Below is a small trained network, with its code and all its weights. Each question gives an input and a class and asks what happens when units are switched off, that is, made to give their printed mean instead of their output.

import numpy as np


def w(rows, s, z=0):
    codes = np.array(rows[::2]) - 128.0
    scale = np.full(codes.shape[1], s)
    scale[-1] = z or s
    return codes * scale


def f(y):
    return y / 2 * (1 + np.tanh(0.7978845608 * (y + 0.044715 * y**3)))


def log_softmax(a):
    a = a - a.max(-1, keepdims=True)
    return a - np.log(np.exp(a).sum(-1, keepdims=True))


def net(x, mask):
    res = np.array(x, float).reshape(1, 4) / 4 @ E
    y = f(res @ A[0][:, :-1].T + A[0][:, -1])
    res = res + np.where(mask, y, B[0][:, -1]) @ B[0][:, :-1]
    return log_softmax(res[-1] @ U[:, :-1].T + U[:, -1])


A, B = {}, {}
E = w([
[128,125,130,126,127,127,126,129,129,128,127],'x0',
[218,204,220,112,121,122,80,93,128,119,183],'x1',
[151,163,109,110,50,176,112,230,70,95,105],'x2',
[120,134,131,2,149,185,193,127,111,190,158],'x3',
],0.011)
A[0] = w([
[113,112,127,137,128,125,146,115,137,138,124,120],'n1',
[78,61,104,150,166,113,154,91,127,147,116,192],'n2',
[119,103,122,135,135,114,149,110,129,141,115,137],'n3',
[154,138,153,122,157,102,97,73,142,138,139,124],'n4',
[107,130,100,53,120,181,186,164,111,151,131,109],'n5',
[135,143,133,40,155,172,170,98,125,171,155,155],'n6',
[115,141,128,97,120,150,143,167,130,132,109,113],'n7',
[150,151,141,118,112,144,123,145,126,100,139,72],'n8',
[138,127,149,83,134,140,149,95,125,136,148,126],'n9',
[76,47,83,135,171,107,154,77,138,134,111,199],'n10',
[141,130,156,217,130,91,77,82,137,97,121,238],'n11',
[139,157,139,114,113,132,113,141,117,116,126,81],'n12',
[131,98,112,146,122,127,113,175,139,121,108,131],'n13',
[118,130,113,206,108,117,116,164,119,101,115,218],'n14',
[120,131,106,34,143,176,174,151,121,172,147,162],'n15',
[133,132,127,132,141,122,112,119,128,133,125,128],'n16',
[115,127,106,83,132,156,165,142,121,145,115,115],'n17',
[111,88,116,131,142,114,147,103,129,129,118,150],'n18',
[121,124,137,164,121,115,113,138,128,118,132,215],'n19',
[164,156,183,128,155,96,111,3,142,135,167,123],'n20',
[207,226,174,110,81,164,80,218,105,106,146,2],'n21',
[104,107,96,145,102,149,126,188,108,115,116,139],'n22',
[152,159,157,121,113,149,111,174,117,108,139,70],'n23',
[79,60,96,142,165,112,163,84,154,139,106,199],'n24',
[127,123,146,94,134,124,163,81,141,146,148,105],'n25',
[89,110,62,136,87,159,148,247,113,118,86,128],'n26',
],0.013,0.0053)
B[0] = w([
[132,137,125,121,109,135,131,120,126,132,132,142],'n1',
[123,137,102,122,55,119,113,117,131,131,131,215],'n2',
[128,129,126,118,102,138,122,132,126,129,130,152],'n3',
[128,118,153,137,196,133,129,116,129,132,144,190],'n4',
[132,64,198,140,117,114,189,118,132,114,165,233],'n5',
[114,213,212,107,157,143,121,117,123,145,79,246],'n6',
[133,93,139,140,121,126,153,120,126,122,150,164],'n7',
[114,132,130,127,101,134,120,111,126,134,127,153],'n8',
[125,177,179,123,151,128,115,130,134,131,100,179],'n9',
[119,131,108,120,40,122,103,123,130,133,123,232],'n10',
[143,5,60,152,145,121,118,100,134,120,189,249],'n11',
[120,124,138,124,104,132,114,121,134,133,122,149],'n12',
[134,160,112,132,154,134,125,150,128,125,114,159],'n13',
[155,161,54,153,150,132,101,182,123,117,97,205],'n14',
[112,83,225,106,107,128,166,97,132,138,156,254],'n15',
[135,115,138,123,130,129,120,124,133,130,129,134],'n16',
[126,86,173,134,121,124,161,120,126,123,148,187],'n17',
[122,129,117,116,94,137,121,127,122,130,128,166],'n18',
[134,119,84,148,129,122,125,148,128,115,133,169],'n19',
[136,107,174,125,247,143,128,119,118,127,135,250],'n20',
[106,124,91,109,6,111,87,102,135,142,124,248],'n21',
[146,155,124,143,186,121,151,162,134,112,112,186],'n22',
[117,128,108,127,80,133,125,123,128,130,129,172],'n23',
[121,129,107,116,46,120,103,127,126,128,126,225],'n24',
[128,187,173,120,148,137,115,125,125,132,105,176],'n25',
[151,137,124,162,228,134,197,173,128,112,123,239],'n26',
],0.025,0.015)
U = w([
[129,118,25,141,42,76,33,118,136,124,131,197],'0',
[162,11,169,162,225,120,192,112,123,96,226,254],'1',
[58,174,169,61,8,110,147,88,129,169,105,43],'2',
[138,212,179,108,255,176,141,113,106,150,89,11],'3',
[185,175,86,181,242,129,148,202,112,86,86,100],'4',
],0.0058,0.00094)

Each question gives the input, the list of numbers given to net, and the class t.
The units are the neurons (one row each of A and B). Each row of codes is followed by its name. A weight is (code - 128) times the scale printed after its matrix; where a second scale follows, it is the last column's (A, B and U).
mask holds one flag per neuron, in row order. A switched-off neuron (its flag False) gives its mean, the last column of its row in B, instead of its output. The means were averaged over made-up inputs and are rounded, as every weight is.
A unit's drop is (log p(t) with every unit on - log p(t) with that unit switched off) / (log p(t) with every unit on - log p(t) with every unit switched off).
most important unit: the unit with the biggest drop
top k neurons: the k neurons with the biggest drops, biggest first
drop of u: that unit's drop, to one decimal
input [-3,-8,0,-6], class 0: top 4 neurons -> n10, n24, n2, n20
input [7,-5,7,0], class 4: top 4 neurons -> n11, n26, n22, n14
input [7,-5,-8,0], class 0: most important unit -> n15
input [7,1,8,5], class 2: top 3 neurons -> n21, n11, n20
input [0,1,-7,5], class 3: top 2 neurons -> n20, n21
input [7,0,8,0], class 4: top 2 neurons -> n26, n22
input [-8,1,6,-2], class 0: top 2 neurons -> n21, n20
input [3,-3,0,3], class 2: top 2 neurons -> n11, n20
input [-8,-4,0,-8], class 0: top 2 neurons -> n20, n11
input [6,0,-5,8], class 2: top 2 neurons -> n26, n15
input [-8,8,-2,1], class 3: drop of n5 -> 0.2
input [-4,-3,-7,5], class 2: drop of n25 -> 0.0
input [0,3,-5,1], class 3: drop of n5 -> 0.1
input [7,0,-2,2], class 2: most important unit -> n26
